Here is a tiny trained network, its code and every weight. The questions are about switching its units off for an input and a class, where a switched-off unit gives its printed mean instead of its output.

import numpy as np


def w(rows, s, z=0):
    codes = np.array(rows[::2]) - 128.0
    scale = np.full(codes.shape[1], s)
    scale[-1] = z or s
    return codes * scale


def norm(h):
    return h / np.sqrt((h * h).mean(-1, keepdims=True) + 1e-5)


def f(y):
    return y / 2 * (1 + np.tanh(0.7978845608 * (y + 0.044715 * y**3)))


def log_softmax(a):
    a = a - a.max(-1, keepdims=True)
    return a - np.log(np.exp(a).sum(-1, keepdims=True))


def net(x, mask):
    res = np.array(x, float).reshape(1, 7) / 4 @ E
    u = 0
    for l in range(3):
        y = f(norm(res) @ A[l][:, :-1].T + A[l][:, -1])
        res = res + np.where(mask[u : u + 6], y, B[l][:, -1]) @ B[l][:, :-1]
        u += 6
    return log_softmax(norm(res)[-1] @ U[:, :-1].T + U[:, -1])


A, B = {}, {}
E = w([
[80,169,122,113,46,71],'x0',
[85,119,151,144,100,67],'x1',
[117,100,151,149,148,106],'x2',
[49,154,17,231,205,126],'x3',
[227,88,44,58,177,29],'x4',
[186,44,37,171,2,141],'x5',
[127,142,112,109,111,138],'x6',
],0.007)
A[0] = w([
[141,134,233,155,95,139,2],'L0N1',
[170,100,139,74,114,126,9],'L0N2',
[182,152,209,148,138,158,98],'L0N3',
[149,43,175,135,60,178,111],'L0N4',
[107,153,2,156,104,100,189],'L0N5',
[178,66,88,178,60,177,75],'L0N6',
],0.0083,0.0014)
B[0] = w([
[134,116,78,46,113,198,176],'L0N1',
[148,156,229,203,148,49,169],'L0N2',
[53,134,145,63,2,113,185],'L0N3',
[105,246,75,128,22,76,218],'L0N4',
[137,27,158,143,243,167,252],'L0N5',
[108,60,112,186,78,99,247],'L0N6',
],0.0093,0.0037)
A[1] = w([
[99,129,162,109,180,164,66],'L1N1',
[191,56,167,92,45,135,82],'L1N2',
[224,97,170,72,99,76,9],'L1N3',
[172,163,245,34,134,109,101],'L1N4',
[56,96,142,97,52,159,253],'L1N5',
[211,88,175,181,152,169,252],'L1N6',
],0.012,0.002)
B[1] = w([
[92,185,157,151,99,70,181],'L1N1',
[151,225,145,185,139,62,222],'L1N2',
[26,130,14,203,167,168,212],'L1N3',
[150,8,113,47,149,148,255],'L1N4',
[179,138,155,79,94,195,226],'L1N5',
[99,142,151,99,48,71,200],'L1N6',
],0.012,0.007)
A[2] = w([
[113,161,69,161,124,101,7],'L2N1',
[82,81,81,206,117,178,102],'L2N2',
[81,202,126,119,119,138,251],'L2N3',
[138,88,94,110,178,89,107],'L2N4',
[135,185,120,107,254,61,151],'L2N5',
[75,141,194,143,150,167,127],'L2N6',
],0.016,0.0014)
B[2] = w([
[77,216,110,109,213,109,187],'L2N1',
[138,117,163,7,136,170,217],'L2N2',
[121,77,157,221,176,91,182],'L2N3',
[184,89,60,176,120,61,225],'L2N4',
[147,155,175,192,34,169,254],'L2N5',
[129,117,153,97,224,155,170],'L2N6',
],0.016,0.0091)
U = w([
[106,104,140,24,138,197,253],'0',
[162,170,114,253,24,116,168],'1',
[189,3,12,135,153,40,118],'2',
[78,205,31,160,226,24,24],'3',
[83,137,189,199,254,139,53],'4',
],0.011,0.002)

Each question gives the input, the list of numbers given to net, and the class t.
The units are the neurons (one row each of A and B). Each row of codes is followed by its name. A weight is (code - 128) times the scale printed after its matrix; where a second scale follows, it is the last column's (A, B and U).
mask holds one flag per neuron, layer by layer. A switched-off neuron (its flag False) gives its mean, the last column of its row in B, instead of its output. The means were averaged over made-up inputs and are rounded, as every weight is.
A unit's drop is (log p(t) with every unit on - log p(t) with that unit switched off) / (log p(t) with every unit on - log p(t) with every unit switched off).
The circuit of an input: a set's keep is (log p(t) with only the set's units on - log p(t) with every unit switched off) / (log p(t) with every unit on - log p(t) with every unit switched off). Starting from the 12 units with the biggest drops (on a tie, the unit counted first), units are removed one at a time, each time the one whose removal leaves the highest keep (on an exact tie, the one counted first), for as long as the keep stays at least 0.8.
circuit, biggest first: the units of the circuit, biggest drop first
most important unit: the unit with the biggest drop
top k neurons: the k neurons with the biggest drops, biggest first
top k neurons in layer l: the k neurons of layer l with the biggest drops, biggest first
drop of u: that unit's drop, to one decimal
input [-2,-8,7,2,5,0,-2], class 1: top 2 neurons -> (L1N4, L2N5)
input [-8,-2,8,-7,5,4,2], class 3: most important unit -> L1N3
input [5,-3,-4,1,0,5,-6], class 0: top 3 neurons -> (L2N4, L2N2, L1N4)
input [7,-1,8,0,-4,-2,2], class 0: circuit, biggest first -> (L1N5, L2N5)
input [8,7,4,-6,1,-8,7], class 2: circuit, biggest first -> (L1N4, L2N2)
input [0,8,-4,-6,1,-3,-6], class 2: top 4 neurons in layer 1 -> (L1N4, L1N3, L1N2, L1N6)
input [-2,0,2,-4,3,-7,-6], class 2: circuit, biggest first -> (L1N4, L2N4)
input [8,-8,8,-8,8,2,-1], class 3: circuit, biggest first -> (L1N3, L2N1)
input [-5,-6,5,1,4,-6,3], class 1: top 2 neurons -> (L2N5, L1N1)
input [-4,0,-3,-7,7,4,-7], class 3: circuit, biggest first -> (L1N3, L1N2)
input [2,8,5,-3,1,8,-5], class 3: top 3 neurons -> (L2N5, L2N1, L1N2)
input [2,-6,6,-5,4,-8,-3], class 2: circuit, biggest first -> (L1N4, L2N4)
input [1,-3,-5,-5,1,0,8], class 2: top 2 neurons -> (L1N4, L0N6)
input [2,-2,6,2,-5,7,-4], class 0: circuit, biggest first -> (L2N2)
input [4,-4,8,0,-8,-7,1], class 0: top 2 neurons in layer 1 -> (L1N5, L1N2)
input [-8,3,-7,7,-1,1,5], class 0: top 3 neurons -> (L2N2, L1N4, L1N2)
input [3,4,0,0,-5,-2,6], class 0: top 3 neurons in layer 1 -> (L1N5, L1N2, L1N3)
input [8,2,-8,6,-8,0,-6], class 4: top 2 neurons -> (L1N4, L2N3)
input [7,8,-6,5,2,2,-4], class 2: top 3 neurons -> (L0N5, L1N2, L2N4)
input [8,6,-2,6,-8,-3,-4], class 4: top 2 neurons -> (L2N3, L1N4)
input [8,0,6,-1,7,7,7], class 3: most important unit -> L2N1
input [-6,-1,7,1,3,-5,-4], class 1: top 2 neurons -> (L2N5, L1N1)
input [3,-2,-8,-1,-6,-2,-2], class 0: top 2 neurons -> (L1N5, L2N5)
input [7,4,2,-3,6,2,-3], class 3: top 2 neurons -> (L1N3, L2N1)
input [7,3,-6,8,8,0,-8], class 1: top 3 neurons -> (L2N5, L1N4, L1N3)
input [1,-8,-8,-3,5,8,8], class 3: top 2 neurons -> (L1N2, L2N1)
input [-7,7,-6,-2,1,6,-6], class 3: top neuron in layer 0 -> (L0N3)
input [0,3,-8,-5,6,5,-3], class 3: top 2 neurons -> (L1N3, L2N1)
input [-8,-4,8,7,6,-1,7], class 1: drop of L2N5 -> 0.6
